Below is a small trained network, with its code and all its weights. Each question gives an input and a target symbol and asks what happens when units are switched off, that is, made to give their printed mean instead of their output.

import numpy as np


def w(rows, s, z=0):
    codes = np.array(rows[::2]) - 128.0
    scale = np.full(codes.shape[1], s)
    scale[-1] = z or s
    return codes * scale


def f(y):
    return np.maximum(y, 0)


def softmax(a):
    e = np.exp(a - a.max(-1, keepdims=True))
    return e / e.sum(-1, keepdims=True)


def log_softmax(a):
    a = a - a.max(-1, keepdims=True)
    return a - np.log(np.exp(a).sum(-1, keepdims=True))


def net(x, mask):
    ids = ['ΔΘΞΠΣΩαβγεζλμτφ'.index(c) for c in x.split()]
    T = len(ids)
    res = E[ids] + P[:T]
    u = 0
    for l in range(2):
        r = res
        for j in range(2):
            rows = slice(2 * j, 2 * j + 2)
            q, k, v = (r @ M[l][rows].T for M in (Q, K, V))
            z = softmax(np.where(np.tri(T) > 0, q @ k.T / 2**0.5, -1e9)) @ v
            o = O[l][rows]
            res = res + np.where(mask[u + j], z, o[:, -1]) @ o[:, :-1]
        u += 2
        y = f(res @ A[l][:, :-1].T + A[l][:, -1])
        res = res + np.where(mask[u : u + 16], y, B[l][:, -1]) @ B[l][:, :-1]
        u += 16
    return log_softmax(res[-1] @ U[:, :-1].T + U[:, -1])


Q, K, V, O, A, B = {}, {}, {}, {}, {}, {}
E = w([
[185,112,245],'Δ',
[195,124,161],'Θ',
[200,124,178],'Ξ',
[191,152,127],'Π',
[158,132,130],'Σ',
[37,250,135],'Ω',
[177,134,153],'α',
[135,95,96],'β',
[100,148,78],'γ',
[91,164,90],'ε',
[157,129,119],'ζ',
[63,152,66],'λ',
[158,107,80],'μ',
[97,149,9],'τ',
[89,168,92],'φ',
],0.011)
P = w([
[134,85,39],'0',
[107,160,205],'1',
[236,202,101],'2',
[91,38,125],'3',
[106,155,195],'4',
[244,213,103],'5',
[100,53,135],'6',
[107,154,193],'7',
],0.011)
Q[0] = w([
[47,24,132],'L0H0',
[180,171,160],'L0H0',
[150,215,135],'L0H1',
[2,77,181],'L0H1',
],0.0073)
K[0] = w([
[95,112,154],'L0H0',
[112,170,121],'L0H0',
[38,104,77],'L0H1',
[169,254,89],'L0H1',
],0.0071)
V[0] = w([
[117,3,65],'L0H0',
[86,14,204],'L0H0',
[56,179,154],'L0H1',
[71,111,231],'L0H1',
],0.0034)
O[0] = w([
[123,150,171,14],'L0H0',
[1,188,114,7],'L0H0',
[161,141,214,168],'L0H1',
[146,203,138,100],'L0H1',
],0.0039,0.0017)
A[0] = w([
[230,90,152,108],'L0N0',
[65,45,46,2],'L0N1',
[132,135,153,46],'L0N2',
[186,90,35,106],'L0N3',
[121,183,129,127],'L0N4',
[134,129,61,213],'L0N5',
[215,46,170,61],'L0N6',
[181,215,152,189],'L0N7',
[146,90,31,37],'L0N8',
[187,108,48,124],'L0N9',
[132,117,205,17],'L0N10',
[88,133,74,176],'L0N11',
[201,40,141,110],'L0N12',
[177,18,133,52],'L0N13',
[112,134,2,126],'L0N14',
[113,121,135,61],'L0N15',
],0.0079,0.0033)
B[0] = w([
[61,190,64,192],'L0N0',
[254,94,108,144],'L0N1',
[111,112,142,130],'L0N2',
[92,111,228,166],'L0N3',
[150,151,84,177],'L0N4',
[88,129,112,177],'L0N5',
[59,187,60,176],'L0N6',
[201,231,104,254],'L0N7',
[216,95,240,144],'L0N8',
[56,173,194,168],'L0N9',
[20,168,125,146],'L0N10',
[96,114,108,163],'L0N11',
[70,106,58,175],'L0N12',
[133,112,75,153],'L0N13',
[155,123,83,166],'L0N14',
[136,104,138,128],'L0N15',
],0.0065,0.0055)
Q[1] = w([
[133,86,220],'L1H0',
[144,140,7],'L1H0',
[144,142,98],'L1H1',
[160,132,149],'L1H1',
],0.017)
K[1] = w([
[247,176,187],'L1H0',
[64,43,149],'L1H0',
[139,73,135],'L1H1',
[157,125,93],'L1H1',
],0.013)
V[1] = w([
[90,163,128],'L1H0',
[164,1,92],'L1H0',
[66,97,107],'L1H1',
[137,115,136],'L1H1',
],0.01)
O[1] = w([
[166,123,152,197],'L1H0',
[73,189,81,3],'L1H0',
[107,2,37,110],'L1H1',
[169,140,111,92],'L1H1',
],0.008,0.0033)
A[1] = w([
[229,130,216,71],'L1N0',
[206,117,114,255],'L1N1',
[193,145,177,212],'L1N2',
[181,145,96,190],'L1N3',
[109,86,186,254],'L1N4',
[170,103,125,190],'L1N5',
[158,147,158,135],'L1N6',
[73,173,175,41],'L1N7',
[135,88,248,115],'L1N8',
[172,137,184,88],'L1N9',
[85,133,93,120],'L1N10',
[132,172,101,215],'L1N11',
[190,59,192,128],'L1N12',
[111,96,232,87],'L1N13',
[169,167,178,223],'L1N14',
[121,72,174,218],'L1N15',
],0.013,0.0053)
B[1] = w([
[9,134,153,215],'L1N0',
[98,39,156,198],'L1N1',
[206,115,130,229],'L1N2',
[107,97,150,193],'L1N3',
[86,160,76,186],'L1N4',
[72,105,113,151],'L1N5',
[138,106,155,181],'L1N6',
[74,140,168,154],'L1N7',
[178,158,92,195],'L1N8',
[88,121,144,178],'L1N9',
[112,111,170,156],'L1N10',
[101,96,129,222],'L1N11',
[182,84,87,171],'L1N12',
[131,179,95,175],'L1N13',
[190,152,135,248],'L1N14',
[121,149,68,168],'L1N15',
],0.012,0.011)
U = w([
[11,76,141,253],'Δ',
[49,191,106,138],'Θ',
[168,226,58,89],'Ξ',
[123,145,141,62],'Π',
[213,123,135,134],'Σ',
[174,117,79,110],'Ω',
[91,209,212,60],'α',
[153,140,135,137],'β',
[150,130,142,90],'γ',
[117,58,238,49],'ε',
[144,148,143,156],'ζ',
[144,125,137,94],'λ',
[162,119,122,119],'μ',
[134,147,140,109],'τ',
[194,121,123,173],'φ',
],0.011,0.0036)

Each question gives the input, a string of symbols that net reads in full, and the target symbol t.
The units are the heads (2 rows each of Q, K, V and O) and the neurons (one row each of A and B). Each row of codes is followed by its name. A weight is (code - 128) times the scale printed after its matrix; where a second scale follows, it is the last column's (O, A, B and U).
mask holds one flag per unit, layer by layer, with each layer's heads first. A switched-off unit (its flag False) gives its mean, the last column of its rows in O or B, instead of its output. The means were averaged over made-up inputs and are rounded, as every weight is.
A unit's drop is (log p(t) with every unit on - log p(t) with that unit switched off) / (log p(t) with every unit on - log p(t) with every unit switched off).
The circuit of an input: a set's keep is (log p(t) with only the set's units on - log p(t) with every unit switched off) / (log p(t) with every unit on - log p(t) with every unit switched off). Starting from the 12 units with the biggest drops (on a tie, the unit counted first), units are removed one at a time, each time the one whose removal leaves the highest keep (on an exact tie, the one counted first), for as long as the keep stays at least 0.8.
units of the circuit, in order: the units of the circuit, biggest drop first
unit that matters most: the unit with the biggest drop
top k neurons: the k neurons with the biggest drops, biggest first
heads that matter: for each layer, one digit per head in row order, 1 if its drop is at least 0.15 and else 0, layers parted by /
drop of u: that unit's drop, to one decimal
input ε λ λ Ω Σ Δ, target ε: heads that matter -> 00 / 10
input β Δ Ξ, target Θ: unit that matters most -> L1H0
input Δ γ Σ Δ, target Θ: heads that matter -> 10 / 00
input Ω Ω Θ, target ε: units of the circuit, in order -> (L1N1 L1H0)
input Ω Ω Π, target ε: units of the circuit, in order -> (L1N1 L1H0)
input Π φ Ω Ω Ω Ω Ω Ω, target α: heads that matter -> 00 / 01
input Δ λ Ω Π Δ Δ φ Π, target ε: heads that matter -> 00 / 00
input Ω Π Σ Ω Δ ε, target ε: heads that matter -> 00 / 00
input β Δ Σ, target Θ: heads that matter -> 01 / 10
input φ Ξ Ω Δ, target Δ: units of the circuit, in order -> (L0N12 L1N14)
input β γ Δ, target Θ: top 2 neurons -> (L0N0 L0N6)
input Δ Ω Σ Δ ζ α Π, target Δ: top 4 neurons -> (L1N14 L1N2 L1N8 L0N7)
input Δ Π Π Ω Ω Ξ, target ε: top 2 neurons -> (L1N1 L1N3)
input Ω Σ Ω Ω Δ γ Ω, target Ξ: heads that matter -> 00 / 10
input Ω Ω Δ Ω, target Ξ: heads that matter -> 01 / 10
input Δ Ω Ω λ β, target Ω: top 4 neurons -> (L1N12 L1N8 L0N7 L1N2)
input Δ φ Σ Ω Ω Ω Π Ω, target α: unit that matters most -> L1N7
input Ω ζ β Θ, target Δ: units of the circuit, in order -> (L1N14 L0N12)
input Ω Ω Δ Ω Π τ, target ε: heads that matter -> 00 / 00
input Ω Δ β Π, target Δ: top 4 neurons -> (L1N14 L1N2 L1N8 L1N13)
input Π Ω Π γ β, target Ω: top 3 neurons -> (L1N12 L1N8 L0N7)
input μ Ξ Ω Ω β β, target ε: top neuron -> (L0N8)
input Ω Ω Δ β Σ α, target Θ: heads that matter -> 00 / 10
input Δ Π Ξ Ω Σ Σ, target ε: heads that matter -> 00 / 00
input α Π Σ Ω Δ Δ, target ε: drop of L1H0 -> 0.2
input Σ β Ω Ω Δ β, target ε: drop of L1N8 -> 0.1
